Here is a tiny trained network, its code and every weight. The questions are about switching its units off for an input and a target symbol, where a switched-off unit gives its printed mean instead of its output.

import numpy as np


def w(rows, s, z=0):
    codes = np.array(rows[::2]) - 128.0
    scale = np.full(codes.shape[1], s)
    scale[-1] = z or s
    return codes * scale


def f(y):
    return y / 2 * (1 + np.tanh(0.7978845608 * (y + 0.044715 * y**3)))


def softmax(a):
    e = np.exp(a - a.max(-1, keepdims=True))
    return e / e.sum(-1, keepdims=True)


def log_softmax(a):
    a = a - a.max(-1, keepdims=True)
    return a - np.log(np.exp(a).sum(-1, keepdims=True))


def net(x, mask):
    ids = ['ΓΘΠΨαβδζηλξτω'.index(c) for c in x.split()]
    T = len(ids)
    res = E[ids] + P[:T]
    q, k, v = (res @ M[0].T for M in (Q, K, V))
    z = softmax(np.where(np.tri(T) > 0, q @ k.T / 4**0.5, -1e9)) @ v
    res = res + np.where(mask[0], z, O[0][:, -1]) @ O[0][:, :-1]
    y = f(res @ A[0][:, :-1].T + A[0][:, -1])
    res = res + np.where(mask[1:9], y, B[0][:, -1]) @ B[0][:, :-1]
    return log_softmax(res[-1] @ U[:, :-1].T + U[:, -1])


Q, K, V, O, A, B = {}, {}, {}, {}, {}, {}
E = w([
[128,104,143],'Γ',
[131,100,144],'Θ',
[131,97,143],'Π',
[130,98,143],'Ψ',
[160,167,250],'α',
[137,96,140],'β',
[124,74,148],'δ',
[108,130,156],'ζ',
[71,125,175],'η',
[207,138,147],'λ',
[181,186,145],'ξ',
[234,101,149],'τ',
[92,190,181],'ω',
],0.021)
P = w([
[155,137,115],'0',
[150,123,142],'1',
[153,116,163],'2',
[156,112,187],'3',
[160,111,211],'4',
[166,106,223],'5',
[172,110,247],'6',
],0.013)
Q[0] = w([
[128,137,143],'H1',
[72,176,4],'H1',
[53,105,83],'H1',
[93,104,183],'H1',
],0.018)
K[0] = w([
[135,140,142],'H1',
[97,116,7],'H1',
[152,115,26],'H1',
[188,156,177],'H1',
],0.019)
V[0] = w([
[129,83,142],'H1',
[250,151,113],'H1',
[123,174,112],'H1',
[177,93,126],'H1',
],0.023)
O[0] = w([
[53,109,21,170],'H1',
[180,217,107,254],'H1',
[164,179,255,71],'H1',
[124,215,42,171],'H1',
],0.0087,0.0069)
A[0] = w([
[225,189,170,3],'N1',
[27,190,40,76],'N2',
[143,248,212,11],'N3',
[59,230,26,82],'N4',
[93,133,230,110],'N5',
[218,20,164,252],'N6',
[28,2,129,31],'N7',
[135,106,134,117],'N8',
],0.0063,0.0075)
B[0] = w([
[63,85,154,185],'N1',
[136,91,176,176],'N2',
[100,105,80,202],'N3',
[204,10,147,199],'N4',
[153,107,139,200],'N5',
[79,138,118,254],'N6',
[122,223,169,172],'N7',
[109,124,125,128],'N8',
],0.011,0.0088)
U = w([
[123,108,137,57],'Γ',
[195,136,142,136],'Θ',
[139,247,125,255],'Π',
[2,143,104,121],'Ψ',
[139,104,126,90],'α',
[86,120,108,141],'β',
[169,78,230,131],'δ',
[133,148,128,144],'ζ',
[136,105,129,80],'η',
[203,80,154,39],'λ',
[66,16,76,146],'ξ',
[128,131,118,138],'τ',
[123,105,112,135],'ω',
],0.0078,0.0077)

Each question gives the input, a string of symbols that net reads in full, and the target symbol t.
The units are the heads (4 rows each of Q, K, V and O) and the neurons (one row each of A and B). Each row of codes is followed by its name. A weight is (code - 128) times the scale printed after its matrix; where a second scale follows, it is the last column's (O, A, B and U).
mask holds one flag per unit, heads first, then neurons. A switched-off unit (its flag False) gives its mean, the last column of its rows in O or B, instead of its output. The means were averaged over made-up inputs and are rounded, as every weight is.
A unit's drop is (log p(t) with every unit on - log p(t) with that unit switched off) / (log p(t) with every unit on - log p(t) with every unit switched off).
The circuit of an input: a set's keep is (log p(t) with only the set's units on - log p(t) with every unit switched off) / (log p(t) with every unit on - log p(t) with every unit switched off). Starting from all 9 units, units are removed one at a time, each time the one whose removal leaves the highest keep (on an exact tie, the one counted first), for as long as the keep stays at least 0.8.
units of the circuit, in order: the units of the circuit, biggest drop first
top k neurons: the k neurons with the biggest drops, biggest first
drop of u: that unit's drop, to one decimal
input λ ξ ω δ ξ Π, target Π: units of the circuit, in order	H1
input δ δ δ Γ, target ξ: top 2 neurons	N7, N4
input α ω β, target Π: units of the circuit, in order	H1, N4
input Θ Γ δ δ Θ β, target ξ: top 2 neurons	N7, N4
input Π α ζ Θ, target Π: units of the circuit, in order	H1, N4
input δ η δ, target Ψ: top 3 neurons	N7, N4, N6
input δ Θ δ Ψ τ ζ, target λ: top 2 neurons	N4, N2
input δ ω ω Γ Γ, target δ: top 2 neurons	N3, N5
input ω δ τ δ η Ψ, target Ψ: units of the circuit, in order	H1, N7, N4
input δ Γ τ δ Ψ, target λ: units of the circuit, in order	N4, H1, N2, N6
input β β τ δ, target λ: drop of N4	1.9
input ξ ω δ, target δ: drop of H1	1.5
input η δ Ψ δ ξ ω Π, target δ: drop of N5	0.1
input Θ Π δ ξ ζ, target Π: drop of N4	0.3
input δ η Θ, target Ψ: top 2 neurons	N7, N4
input Ψ ξ Θ, target Π: units of the circuit, in order	H1
